Here is a tiny trained network, its code and every weight. The questions are about switching its units off for an input and a class, where a switched-off unit gives its printed mean instead of its output.

import numpy as np


def w(rows, s, z=0):
    codes = np.array(rows[::2]) - 128.0
    scale = np.full(codes.shape[1], s)
    scale[-1] = z or s
    return codes * scale


def f(y):
    return np.maximum(y, 0)


def log_softmax(a):
    a = a - a.max(-1, keepdims=True)
    return a - np.log(np.exp(a).sum(-1, keepdims=True))


def net(x, mask):
    res = np.array(x, float).reshape(1, 4) / 4 @ E
    y = f(res @ A[0][:, :-1].T + A[0][:, -1])
    res = res + np.where(mask, y, B[0][:, -1]) @ B[0][:, :-1]
    return log_softmax(res[-1] @ U[:, :-1].T + U[:, -1])


A, B = {}, {}
E = w([
[148,187,73,70,8,175,126,46],'x0',
[204,216,61,162,221,159,114,175],'x1',
[128,117,75,30,212,114,58,171],'x2',
[184,37,84,152,38,95,194,231],'x3',
],0.011)
A[0] = w([
[95,190,82,128,230,123,66,29,207],'n1',
[135,85,103,62,62,163,151,84,190],'n2',
[98,55,126,120,153,82,52,91,169],'n3',
[89,57,238,31,183,90,72,139,132],'n4',
[205,254,132,149,62,231,80,68,180],'n5',
[63,247,53,105,103,184,122,160,90],'n6',
[57,112,185,187,134,128,100,154,152],'n7',
[192,152,59,80,136,176,98,191,132],'n8',
[117,71,214,211,137,22,201,152,252],'n9',
[178,127,45,181,168,178,133,202,124],'n10',
[61,71,181,95,98,74,198,61,88],'n11',
],0.0091,0.0035)
B[0] = w([
[176,183,150,167,185,231,54,164,248],'n1',
[38,81,82,124,59,118,81,218,195],'n2',
[131,148,186,104,125,189,84,172,179],'n3',
[194,113,226,134,134,183,98,170,216],'n4',
[123,172,204,101,179,202,174,56,233],'n5',
[128,254,143,143,80,82,94,42,184],'n6',
[127,94,166,119,207,164,170,6,180],'n7',
[119,149,121,159,118,72,41,98,199],'n8',
[57,58,118,243,233,116,72,140,232],'n9',
[74,168,82,241,147,48,61,147,207],'n10',
[245,182,120,193,187,168,99,209,204],'n11',
],0.0077,0.016)
U = w([
[116,106,75,201,138,30,91,143,167],'0',
[151,160,112,116,102,20,139,52,3],'1',
[212,112,112,84,187,68,214,138,35],'2',
[122,81,195,168,176,167,147,90,126],'3',
[203,190,171,182,176,208,87,138,170],'4',
[163,46,71,126,18,81,130,212,218],'5',
[95,119,88,1,67,146,102,73,125],'6',
],0.01,0.0033)

Each question gives the input, the list of numbers given to net, and the class t.
The units are the neurons (one row each of A and B). Each row of codes is followed by its name. A weight is (code - 128) times the scale printed after its matrix; where a second scale follows, it is the last column's (A, B and U).
mask holds one flag per neuron, in row order. A switched-off neuron (its flag False) gives its mean, the last column of its row in B, instead of its output. The means were averaged over made-up inputs and are rounded, as every weight is.
A unit's drop is (log p(t) with every unit on - log p(t) with that unit switched off) / (log p(t) with every unit on - log p(t) with every unit switched off).
The circuit of an input: a set's keep is (log p(t) with only the set's units on - log p(t) with every unit switched off) / (log p(t) with every unit on - log p(t) with every unit switched off). Starting from all 11 units, units are removed one at a time, each time the one whose removal leaves the highest keep (on an exact tie, the one counted first), for as long as the keep stays at least 0.8.
circuit, biggest first: the units of the circuit, biggest drop first
top k neurons: the k neurons with the biggest drops, biggest first
drop of u: that unit's drop, to one decimal
input [-8,1,-7,1], class 3: top neuron : [n7]
input [2,-3,6,1], class 5: top 2 neurons : [n5; n1]
input [-7,2,-5,-4], class 3: circuit, biggest first : [n11; n7; n9]
input [-6,-1,3,-1], class 3: circuit, biggest first : [n11; n1]
input [7,6,-2,8], class 0: circuit, biggest first : [n10; n1]
input [-2,0,-3,-1], class 3: top 2 neurons : [n1; n10]
input [0,-5,-2,6], class 5: top 2 neurons : [n10; n2]
input [-8,7,-2,-1], class 0: top 2 neurons : [n10; n5]
input [-4,-6,3,7], class 3: drop of n4 : 0.8
input [5,8,3,4], class 1: drop of n1 : 0.2
input [0,-8,5,7], class 5: drop of n1 : 0.1
